Here is a tiny trained network, its code and every weight. The questions are about switching its units off for an input and a class, where a switched-off unit gives its printed mean instead of its output.

import numpy as np


def w(rows, s, z=0):
    codes = np.array(rows[::2]) - 128.0
    scale = np.full(codes.shape[1], s)
    scale[-1] = z or s
    return codes * scale


def f(y):
    return np.maximum(y, 0)


def log_softmax(a):
    a = a - a.max(-1, keepdims=True)
    return a - np.log(np.exp(a).sum(-1, keepdims=True))


def net(x, mask):
    res = np.array(x, float).reshape(1, 4) / 4 @ E
    y = f(res @ A[0][:, :-1].T + A[0][:, -1])
    res = res + np.where(mask, y, B[0][:, -1]) @ B[0][:, :-1]
    return log_softmax(res[-1] @ U[:, :-1].T + U[:, -1])


A, B = {}, {}
E = w([
[108,134,101,251,141,138,193,106],'x0',
[97,66,96,77,197,183,149,116],'x1',
[246,191,124,126,229,161,164,153],'x2',
[76,157,100,99,127,31,169,223],'x3',
],0.015)
A[0] = w([
[107,167,71,102,139,28,185,201,1],'N0',
[95,127,69,250,153,131,188,129,171],'N1',
[186,132,194,164,108,167,101,97,41],'N2',
[163,213,183,133,57,40,131,121,89],'N3',
[187,147,120,44,127,116,99,117,36],'N4',
[190,184,156,161,72,85,135,168,87],'N5',
[116,123,124,158,97,123,153,118,90],'N6',
[125,112,190,28,108,95,53,160,156],'N7',
[83,65,67,68,217,157,191,143,77],'N8',
[251,185,152,108,187,153,181,175,28],'N9',
],0.011,0.0041)
B[0] = w([
[167,130,30,151,146,172,46,12,230],'N0',
[144,174,111,75,126,126,210,147,248],'N1',
[170,113,103,119,130,191,89,108,205],'N2',
[106,119,176,91,139,162,103,162,226],'N3',
[152,181,175,79,176,89,193,92,189],'N4',
[123,136,166,100,149,164,87,209,206],'N5',
[172,86,104,65,97,141,186,155,162],'N6',
[139,161,122,70,120,125,206,120,251],'N7',
[165,86,159,103,135,145,80,213,231],'N8',
[57,40,101,95,55,98,159,107,252],'N9',
],0.011,0.016)
U = w([
[175,142,94,133,178,210,92,46,129],'0',
[25,67,128,115,31,89,151,133,139],'1',
[167,206,137,113,181,127,226,158,97],'2',
[146,116,172,122,182,180,94,252,105],'3',
[143,138,138,136,141,112,152,159,247],'4',
[148,145,143,169,139,71,106,131,105],'5',
[115,138,163,194,163,87,90,96,98],'6',
],0.013)

Each question gives the input, the list of numbers given to net, and the class t.
The units are the neurons (one row each of A and B). Each row of codes is followed by its name. A weight is (code - 128) times the scale printed after its matrix; where a second scale follows, it is the last column's (A, B and U).
mask holds one flag per neuron, in row order. A switched-off neuron (its flag False) gives its mean, the last column of its row in B, instead of its output. The means were averaged over made-up inputs and are rounded, as every weight is.
A unit's drop is (log p(t) with every unit on - log p(t) with that unit switched off) / (log p(t) with every unit on - log p(t) with every unit switched off).
unit that matters most: the unit with the biggest drop
k most important neurons: the k neurons with the biggest drops, biggest first
drop when u is switched off: that unit's drop, to one decimal
input [-7,7,2,-6], class 2: unit that matters most -> N4
input [7,2,5,-5], class 2: 2 most important neurons -> N1, N0
input [-8,0,4,3], class 2: 2 most important neurons -> N4, N7
input [-2,-5,-3,-3], class 3: 2 most important neurons -> N9, N0
input [-2,4,5,-3], class 1: 2 most important neurons -> N9, N0
input [-1,5,4,3], class 3: 2 most important neurons -> N8, N7
input [-7,5,3,1], class 2: 2 most important neurons -> N4, N7
input [5,-7,6,0], class 3: 4 most important neurons -> N5, N3, N7, N2
input [-2,-1,-2,0], class 4: 4 most important neurons -> N9, N0, N1, N6
input [-8,-8,2,-4], class 2: 3 most important neurons -> N4, N7, N8
input [4,5,1,-2], class 3: 4 most important neurons -> N8, N7, N0, N4
input [-7,5,5,8], class 0: 2 most important neurons -> N0, N1
input [3,5,-5,7], class 0: 2 most important neurons -> N0, N9
input [-6,2,7,-6], class 1: 2 most important neurons -> N9, N0
input [4,-7,-5,-2], class 3: unit that matters most -> N9
input [6,-6,-7,-7], class 0: 2 most important neurons -> N9, N2
input [-6,-8,3,-4], class 3: drop when N3 is switched off -> 1.1
input [8,-2,-2,-2], class 2: drop when N1 is switched off -> 0.2
input [-5,8,7,-5], class 3: drop when N4 is switched off -> 0.2
input [-2,5,3,-1], class 3: drop when N9 is switched off -> 0.0
input [6,-1,6,-2], class 1: unit that matters most -> N9
